Below are the code and all the weights of a small trained network. Each question names an input and a class and asks about switching units off, where a switched-off unit gives its printed mean instead of its output.

import numpy as np


def w(rows, s, z=0):
    codes = np.array(rows[::2]) - 128.0
    scale = np.full(codes.shape[1], s)
    scale[-1] = z or s
    return codes * scale


def f(y):
    return y / 2 * (1 + np.tanh(0.7978845608 * (y + 0.044715 * y**3)))


def log_softmax(a):
    a = a - a.max(-1, keepdims=True)
    return a - np.log(np.exp(a).sum(-1, keepdims=True))


def net(x, mask):
    res = np.array(x, float).reshape(1, 7) / 4 @ E
    y = f(res @ A[0][:, :-1].T + A[0][:, -1])
    res = res + np.where(mask, y, B[0][:, -1]) @ B[0][:, :-1]
    return log_softmax(res[-1] @ U[:, :-1].T + U[:, -1])


A, B = {}, {}
E = w([
[53,99,95,127,152,186,108,185],'x0',
[148,178,82,140,110,156,124,87],'x1',
[249,159,193,190,46,105,136,120],'x2',
[94,150,115,57,254,100,209,131],'x3',
[42,207,88,169,120,67,204,140],'x4',
[112,59,7,118,82,95,96,34],'x5',
[154,131,170,140,174,214,98,73],'x6',
],0.0093)
A[0] = w([
[114,61,130,118,56,154,66,147,187],'N1',
[130,218,137,153,94,92,163,218,138],'N2',
[107,151,2,102,97,65,134,97,160],'N3',
[184,150,198,127,118,92,128,97,3],'N4',
[49,50,125,116,145,132,118,186,115],'N5',
[179,29,176,130,82,64,131,116,78],'N6',
[57,171,152,192,106,141,148,114,113],'N7',
],0.022,0.0056)
B[0] = w([
[138,61,149,128,60,150,105,60,241],'N1',
[158,121,216,134,108,117,116,91,236],'N2',
[108,142,77,140,115,4,120,148,252],'N3',
[75,106,210,110,161,110,138,151,212],'N4',
[64,132,56,133,180,135,143,158,224],'N5',
[152,183,116,144,95,37,128,122,228],'N6',
[141,103,140,116,91,58,113,110,187],'N7',
],0.016,0.021)
U = w([
[135,90,43,99,114,254,96,93,104],'0',
[187,144,164,132,58,119,92,73,179],'1',
[88,154,61,151,111,68,114,125,189],'2',
[171,212,41,133,112,92,131,138,2],'3',
[72,167,167,79,237,146,170,196,125],'4',
],0.0086,0.0085)

Each question gives the input, the list of numbers given to net, and the class t.
The units are the neurons (one row each of A and B). Each row of codes is followed by its name. A weight is (code - 128) times the scale printed after its matrix; where a second scale follows, it is the last column's (A, B and U).
mask holds one flag per neuron, in row order. A switched-off neuron (its flag False) gives its mean, the last column of its row in B, instead of its output. The means were averaged over made-up inputs and are rounded, as every weight is.
A unit's drop is (log p(t) with every unit on - log p(t) with that unit switched off) / (log p(t) with every unit on - log p(t) with every unit switched off).
The circuit of an input: a set's keep is (log p(t) with only the set's units on - log p(t) with every unit switched off) / (log p(t) with every unit on - log p(t) with every unit switched off). Starting from all 7 units, units are removed one at a time, each time the one whose removal leaves the highest keep (on an exact tie, the one counted first), for as long as the keep stays at least 0.8.
circuit, biggest first: the units of the circuit, biggest drop first
most important unit: the unit with the biggest drop
top k neurons: the k neurons with the biggest drops, biggest first
drop of u: that unit's drop, to one decimal
input [2,5,-3,-2,-8,2,5], class 0: circuit, biggest first -> [N6 N3]
input [5,-3,-2,-3,6,-8,7], class 1: circuit, biggest first -> [N2]
input [0,-4,-4,4,-2,-2,-8], class 4: circuit, biggest first -> [N6 N1]
input [6,2,-5,-2,-1,-2,7], class 0: circuit, biggest first -> [N3 N6]
input [2,2,7,5,-4,2,-4], class 3: circuit, biggest first -> [N1 N2 N6 N5]
input [-8,7,0,2,-1,-4,-3], class 4: circuit, biggest first -> [N1 N4]
input [-8,2,1,-1,-8,-5,0], class 4: top 3 neurons -> [N4 N1 N2]
input [-2,-1,4,1,-5,-2,5], class 4: circuit, biggest first -> [N4 N1]
input [-7,-5,8,8,5,0,1], class 1: top 3 neurons -> [N2 N5 N6]
input [-6,6,8,5,-5,0,1], class 4: top 2 neurons -> [N4 N1]
input [-2,6,-4,0,-4,-8,-3], class 1: top 2 neurons -> [N5 N4]
input [-1,0,3,7,0,-6,-4], class 1: top 2 neurons -> [N2 N5]
input [5,2,-6,1,-8,-6,2], class 4: top 2 neurons -> [N5 N1]
input [5,0,-2,5,-6,-5,8], class 4: circuit, biggest first -> [N1]
input [-7,-6,3,4,6,-1,3], class 1: top 3 neurons -> [N5 N2 N7]
input [-7,-6,7,7,2,2,-5], class 1: top 2 neurons -> [N2 N5]
input [8,-1,3,-8,7,-7,-7], class 1: drop of N6 -> 0.0
input [-1,-5,4,5,0,-4,1], class 4: drop of N6 -> 0.1
input [-3,0,-3,5,-6,2,4], class 4: drop of N1 -> 1.0
input [0,-4,-8,7,7,-7,-3], class 4: most important unit -> N5
input [3,8,2,2,-3,-1,1], class 0: drop of N3 -> 0.5
